Below is a small trained network, with its code and all its weights. Each question gives an input and a class and asks what happens when units are switched off, that is, made to give their printed mean instead of their output.

import numpy as np


def w(rows, s, z=0):
    codes = np.array(rows[::2]) - 128.0
    scale = np.full(codes.shape[1], s)
    scale[-1] = z or s
    return codes * scale


def norm(h):
    return h / np.sqrt((h * h).mean(-1, keepdims=True) + 1e-5)


def f(y):
    return np.maximum(y, 0)


def log_softmax(a):
    a = a - a.max(-1, keepdims=True)
    return a - np.log(np.exp(a).sum(-1, keepdims=True))


def net(x, mask):
    res = np.array(x, float).reshape(1, 7) / 4 @ E
    u = 0
    for l in range(3):
        y = f(norm(res) @ A[l][:, :-1].T + A[l][:, -1])
        res = res + np.where(mask[u : u + 6], y, B[l][:, -1]) @ B[l][:, :-1]
        u += 6
    return log_softmax(norm(res)[-1] @ U[:, :-1].T + U[:, -1])


A, B = {}, {}
E = w([
[111,125,114,142,144,127,137,128,135,117],'x0',
[89,138,201,67,87,144,123,66,211,74],'x1',
[141,111,132,122,118,148,131,105,98,124],'x2',
[87,1,95,93,154,90,122,94,62,145],'x3',
[147,118,133,123,147,127,105,139,134,100],'x4',
[118,127,135,138,122,124,132,124,122,133],'x5',
[145,126,152,72,166,84,211,149,121,91],'x6',
],0.0088)
A[0] = w([
[106,185,132,73,59,205,101,129,172,68,195],'0.n1',
[151,124,67,160,105,142,1,64,115,156,211],'0.n2',
[171,112,52,120,134,101,123,134,73,156,107],'0.n3',
[83,51,111,37,86,73,91,41,196,112,4],'0.n4',
[128,183,226,94,105,105,171,62,143,99,117],'0.n5',
[189,206,81,166,104,136,151,136,95,83,165],'0.n6',
],0.0074,0.0039)
B[0] = w([
[12,162,155,146,203,169,120,103,118,98,253],'0.n1',
[158,112,14,149,145,109,131,123,123,128,241],'0.n2',
[69,216,172,104,172,169,97,193,136,140,215],'0.n3',
[168,205,58,130,84,12,101,68,75,123,232],'0.n4',
[143,147,27,152,163,172,198,177,174,122,246],'0.n5',
[200,170,151,198,45,2,115,135,114,138,215],'0.n6',
],0.0075,0.0064)
A[1] = w([
[58,123,148,129,114,212,132,166,111,175,128],'1.n1',
[97,226,134,102,156,89,186,106,67,59,254],'1.n2',
[93,108,130,160,124,254,112,85,155,110,54],'1.n3',
[107,63,109,56,148,107,98,165,112,193,150],'1.n4',
[86,147,46,165,128,160,84,127,105,171,241],'1.n5',
[139,54,114,101,197,136,135,167,103,194,90],'1.n6',
],0.0084,0.0021)
B[1] = w([
[116,127,87,133,129,68,102,138,104,44,142],'1.n1',
[111,103,173,126,151,111,118,170,119,185,249],'1.n2',
[116,135,245,167,101,138,100,202,54,54,149],'1.n3',
[60,120,96,124,148,254,216,125,147,161,168],'1.n4',
[131,139,160,136,113,152,87,129,182,93,212],'1.n5',
[50,54,205,31,41,49,107,168,188,174,168],'1.n6',
],0.0093,0.012)
A[2] = w([
[133,152,157,134,142,85,100,125,151,191,202],'2.n1',
[167,192,142,188,90,65,123,128,155,110,191],'2.n2',
[89,31,97,93,151,112,69,115,140,186,93],'2.n3',
[144,99,201,125,218,205,210,102,179,127,4],'2.n4',
[127,112,149,82,172,43,245,204,86,107,169],'2.n5',
[63,106,102,80,137,114,168,2,128,81,134],'2.n6',
],0.0081,0.0033)
B[2] = w([
[114,79,117,116,81,141,96,93,127,93,195],'2.n1',
[152,50,94,93,156,122,127,81,98,139,211],'2.n2',
[89,152,138,124,103,140,118,200,146,122,202],'2.n3',
[148,98,32,170,159,179,190,161,203,131,151],'2.n4',
[188,193,180,97,123,139,188,77,88,129,254],'2.n5',
[246,107,98,186,136,113,113,102,114,145,177],'2.n6',
],0.014,0.0099)
U = w([
[169,25,19,189,120,86,34,58,119,144,254],'0',
[251,167,179,87,121,39,182,49,32,152,152],'1',
[17,105,50,126,66,181,72,243,190,154,49],'2',
[67,115,241,44,102,154,204,189,93,200,134],'3',
[25,155,202,207,183,199,54,126,169,43,83],'4',
[152,205,119,148,235,203,252,141,190,89,29],'5',
],0.014,0.0023)

Each question gives the input, the list of numbers given to net, and the class t.
The units are the neurons (one row each of A and B). Each row of codes is followed by its name. A weight is (code - 128) times the scale printed after its matrix; where a second scale follows, it is the last column's (A, B and U).
mask holds one flag per neuron, layer by layer. A switched-off neuron (its flag False) gives its mean, the last column of its row in B, instead of its output. The means were averaged over made-up inputs and are rounded, as every weight is.
A unit's drop is (log p(t) with every unit on - log p(t) with that unit switched off) / (log p(t) with every unit on - log p(t) with every unit switched off).
The circuit of an input: a set's keep is (log p(t) with only the set's units on - log p(t) with every unit switched off) / (log p(t) with every unit on - log p(t) with every unit switched off). Starting from the 12 units with the biggest drops (on a tie, the unit counted first), units are removed one at a time, each time the one whose removal leaves the highest keep (on an exact tie, the one counted first), for as long as the keep stays at least 0.8.
units of the circuit, in order: the units of the circuit, biggest drop first
unit that matters most: the unit with the biggest drop
top k neurons: the k neurons with the biggest drops, biggest first
k most important neurons of layer l: the k neurons of layer l with the biggest drops, biggest first
drop of u: that unit's drop, to one decimal
input [4,1,2,-3,5,2,-2], class 4: top 2 neurons : 0.n1; 0.n4
input [-8,-6,7,-5,5,5,0], class 0: unit that matters most : 2.n5
input [-3,0,-3,2,-6,0,0], class 2: top 2 neurons : 0.n6; 2.n5
input [-8,2,1,-3,-6,3,-8], class 4: top 3 neurons : 0.n1; 1.n3; 0.n4
input [-1,-8,-1,0,5,5,0], class 0: units of the circuit, in order : 2.n5; 1.n5
input [8,5,4,3,-7,-4,-2], class 0: units of the circuit, in order : 0.n4; 2.n5
input [5,1,-4,-5,-2,-2,0], class 4: units of the circuit, in order : 0.n1; 2.n5
input [4,1,-8,1,4,-7,-1], class 0: 3 most important neurons of layer 0 : 0.n3; 0.n4; 0.n1
input [7,0,1,-8,-6,-3,-3], class 0: 2 most important neurons of layer 2 : 2.n2; 2.n5
input [6,-5,6,-6,-4,-5,1], class 1: top 2 neurons : 0.n6; 1.n5
input [8,7,8,-1,7,4,1], class 5: top 2 neurons : 0.n5; 2.n4
input [-3,7,-7,0,-5,1,-3], class 4: 2 most important neurons of layer 0 : 0.n1; 0.n6
input [-6,0,-2,-3,6,7,-4], class 0: top 3 neurons : 0.n6; 2.n2; 0.n2
input [-4,8,-8,0,3,0,3], class 5: 4 most important neurons of layer 0 : 0.n5; 0.n1; 0.n6; 0.n2
input [6,8,-3,8,8,7,3], class 1: units of the circuit, in order : 0.n4
input [-8,1,3,-2,-1,-5,3], class 5: top 2 neurons : 0.n5; 0.n4
input [-6,2,-1,-7,1,8,0], class 4: top 3 neurons : 0.n1; 2.n5; 1.n4
input [-3,1,2,-8,6,-1,-2], class 4: top 2 neurons : 0.n1; 0.n4
input [6,-1,-4,-8,-3,-5,8], class 1: top 2 neurons : 0.n6; 1.n4
input [5,-2,5,-7,4,1,3], class 1: units of the circuit, in order : 0.n6
input [-6,0,7,-3,4,3,-2], class 0: top 3 neurons : 0.n6; 2.n5; 2.n2
input [-3,6,7,2,6,0,-6], class 0: top 2 neurons : 0.n4; 2.n5
input [-2,-2,-6,-5,8,1,-3], class 0: drop of 2.n5 : 0.1
input [-8,-5,-6,5,1,-4,1], class 3: drop of 1.n6 : 0.6
input [2,2,1,-5,-5,0,-2], class 4: drop of 0.n1 : 3.2
input [2,-5,3,2,8,-5,-8], class 2: drop of 0.n5 : 0.0
input [-8,0,3,5,-7,5,-6], class 2: units of the circuit, in order : 2.n3
